Here is a tiny trained network, its code and every weight. The questions are about switching its units off for an input and a class, where a switched-off unit gives its printed mean instead of its output.

import numpy as np


def w(rows, s, z=0):
    codes = np.array(rows[::2]) - 128.0
    scale = np.full(codes.shape[1], s)
    scale[-1] = z or s
    return codes * scale


def norm(h):
    return h / np.sqrt((h * h).mean(-1, keepdims=True) + 1e-5)


def f(y):
    return y / 2 * (1 + np.tanh(0.7978845608 * (y + 0.044715 * y**3)))


def log_softmax(a):
    a = a - a.max(-1, keepdims=True)
    return a - np.log(np.exp(a).sum(-1, keepdims=True))


def net(x, mask):
    res = np.array(x, float).reshape(1, 3) / 4 @ E
    u = 0
    for l in range(3):
        y = f(norm(res) @ A[l][:, :-1].T + A[l][:, -1])
        res = res + np.where(mask[u : u + 10], y, B[l][:, -1]) @ B[l][:, :-1]
        u += 10
    return log_softmax(norm(res)[-1] @ U[:, :-1].T + U[:, -1])


A, B = {}, {}
E = w([
[185,158,230,84,84,118,201,76,46,212],'x0',
[132,26,188,207,129,114,95,129,75,106],'x1',
[181,214,147,229,170,3,147,69,150,127],'x2',
],0.004)
A[0] = w([
[152,138,118,43,91,173,206,163,228,192,71],'0.n0',
[230,236,55,247,120,173,160,108,213,51,80],'0.n1',
[101,52,251,193,125,159,6,63,49,93,182],'0.n2',
[140,158,100,61,40,183,169,157,140,201,95],'0.n3',
[171,196,157,220,204,31,106,37,167,71,146],'0.n4',
[140,20,219,190,118,66,131,148,128,102,143],'0.n5',
[160,113,203,24,13,180,171,137,21,221,94],'0.n6',
[79,192,209,81,35,89,90,73,40,170,123],'0.n7',
[141,83,224,109,100,127,198,111,54,170,106],'0.n8',
[241,243,242,163,122,59,180,67,82,200,4],'0.n9',
],0.003,0.0033)
B[0] = w([
[102,129,242,109,135,101,110,145,149,115,157],'0.n0',
[167,88,120,39,137,122,92,144,143,128,173],'0.n1',
[141,102,121,190,87,117,98,187,130,146,213],'0.n2',
[106,147,206,127,122,132,67,83,144,66,172],'0.n3',
[180,138,127,132,200,86,97,139,207,101,231],'0.n4',
[122,74,191,119,117,105,142,176,102,132,174],'0.n5',
[205,163,149,60,125,138,129,183,154,52,255],'0.n6',
[183,143,130,157,146,195,134,80,126,123,178],'0.n7',
[143,131,78,155,150,201,179,134,145,70,186],'0.n8',
[2,114,59,112,84,117,161,79,85,199,202],'0.n9',
],0.0049,0.0037)
A[1] = w([
[71,27,162,206,102,134,102,88,12,205,2],'1.n0',
[95,167,48,191,207,23,116,113,145,112,98],'1.n1',
[92,131,179,113,93,198,174,99,9,128,94],'1.n2',
[21,67,110,245,110,132,134,116,20,207,102],'1.n3',
[214,161,154,195,131,74,216,35,110,245,84],'1.n4',
[144,43,127,153,88,145,137,153,2,105,92],'1.n5',
[156,140,189,172,142,91,186,63,151,155,84],'1.n6',
[107,52,84,225,112,95,95,135,108,101,133],'1.n7',
[55,164,31,33,91,155,142,75,138,201,160],'1.n8',
[43,113,126,88,101,170,42,240,172,86,119],'1.n9',
],0.0042,0.0025)
B[1] = w([
[119,149,134,46,97,120,77,90,170,162,153],'1.n0',
[193,120,160,88,120,254,148,162,144,193,222],'1.n1',
[173,118,125,144,123,122,65,178,205,187,182],'1.n2',
[116,100,80,51,9,187,36,64,140,218,168],'1.n3',
[25,58,74,171,102,122,117,92,91,44,197],'1.n4',
[170,168,54,117,69,104,159,154,148,212,182],'1.n5',
[109,110,97,115,91,168,53,137,74,64,147],'1.n6',
[92,156,184,102,44,139,101,127,134,126,193],'1.n7',
[121,180,168,77,251,73,151,128,119,119,186],'1.n8',
[100,122,93,168,136,79,189,22,43,160,253],'1.n9',
],0.0049,0.0039)
A[2] = w([
[114,217,133,58,216,60,105,135,180,123,58],'2.n0',
[76,174,120,69,197,220,169,67,88,87,129],'2.n1',
[48,170,95,131,233,64,182,54,52,98,2],'2.n2',
[136,131,158,147,61,100,54,194,153,208,103],'2.n3',
[188,52,124,225,110,141,137,128,80,56,165],'2.n4',
[2,139,88,118,82,45,155,63,57,182,196],'2.n5',
[137,215,130,93,55,166,126,79,135,101,108],'2.n6',
[171,70,170,131,144,105,93,184,167,159,116],'2.n7',
[111,85,199,201,179,86,91,223,143,118,69],'2.n8',
[95,84,92,99,152,153,113,182,130,103,160],'2.n9',
],0.0057,0.0038)
B[2] = w([
[143,2,57,155,11,185,91,126,130,216,217],'2.n0',
[140,225,207,129,193,94,144,94,121,42,219],'2.n1',
[122,189,106,187,254,80,253,142,153,76,189],'2.n2',
[122,181,134,119,254,135,193,103,137,11,172],'2.n3',
[94,119,149,120,66,163,57,225,100,188,173],'2.n4',
[65,42,88,199,132,86,119,68,68,122,254],'2.n5',
[74,127,154,104,183,108,63,93,121,81,167],'2.n6',
[68,208,120,129,171,108,148,171,134,150,161],'2.n7',
[17,172,250,100,152,5,87,158,149,83,138],'2.n8',
[183,186,138,151,102,68,143,88,150,148,152],'2.n9',
],0.0047,0.0059)
U = w([
[84,156,91,149,254,72,217,48,107,81,163],'0',
[65,51,95,180,68,112,88,99,64,141,253],'1',
[201,135,40,108,177,143,112,137,231,216,91],'2',
[80,159,202,152,170,62,63,215,181,109,50],'3',
[168,201,218,30,166,169,141,85,125,76,126],'4',
[207,119,151,109,70,198,156,238,95,155,4],'5',
],0.011,0.0011)

Each question gives the input, the list of numbers given to net, and the class t.
The units are the neurons (one row each of A and B). Each row of codes is followed by its name. A weight is (code - 128) times the scale printed after its matrix; where a second scale follows, it is the last column's (A, B and U).
mask holds one flag per neuron, layer by layer. A switched-off neuron (its flag False) gives its mean, the last column of its row in B, instead of its output. The means were averaged over made-up inputs and are rounded, as every weight is.
A unit's drop is (log p(t) with every unit on - log p(t) with that unit switched off) / (log p(t) with every unit on - log p(t) with every unit switched off).
The circuit of an input: a set's keep is (log p(t) with only the set's units on - log p(t) with every unit switched off) / (log p(t) with every unit on - log p(t) with every unit switched off). Starting from the 12 units with the biggest drops (on a tie, the unit counted first), units are removed one at a time, each time the one whose removal leaves the highest keep (on an exact tie, the one counted first), for as long as the keep stays at least 0.8.
units of the circuit, in order: the units of the circuit, biggest drop first
k most important neurons: the k neurons with the biggest drops, biggest first
top k neurons in layer l: the k neurons of layer l with the biggest drops, biggest first
drop when u is switched off: that unit's drop, to one decimal
input [-6,1,8], class 3: units of the circuit, in order -> (2.n8 1.n9)
input [-5,0,4], class 2: units of the circuit, in order -> (1.n1)
input [-8,5,1], class 3: 2 most important neurons -> (0.n9 1.n4)
input [1,3,-6], class 5: 4 most important neurons -> (0.n9 0.n6 2.n5 1.n4)
input [-1,8,1], class 3: 4 most important neurons -> (0.n9 2.n3 1.n9 2.n0)
input [-2,-5,1], class 2: 2 most important neurons -> (2.n0 0.n9)
input [0,0,8], class 2: 2 most important neurons -> (0.n4 1.n1)
input [-5,0,-8], class 0: 2 most important neurons -> (1.n9 1.n8)
input [0,2,1], class 3: top 2 neurons in layer 1 -> (1.n9 1.n8)
input [-6,0,4], class 2: top 2 neurons in layer 1 -> (1.n1 1.n4)
input [0,-8,-4], class 0: 2 most important neurons -> (1.n9 1.n1)
input [0,-8,6], class 2: 2 most important neurons -> (0.n4 1.n9)
input [1,-6,-8], class 4: 2 most important neurons -> (0.n9 0.n6)
input [0,5,1], class 3: top 4 neurons in layer 0 -> (0.n9 0.n4 0.n2 0.n5)
input [-7,-5,-1], class 0: units of the circuit, in order -> (1.n9)
input [6,-1,-8], class 4: 2 most important neurons -> (2.n0 0.n3)
input [-3,0,1], class 2: drop when 0.n2 is switched off -> 0.2
input [-2,-5,-8], class 0: drop when 1.n9 is switched off -> 0.8
input [3,2,-3], class 5: drop when 2.n2 is switched off -> 0.0
input [2,0,-1], class 4: units of the circuit, in order -> (0.n6)
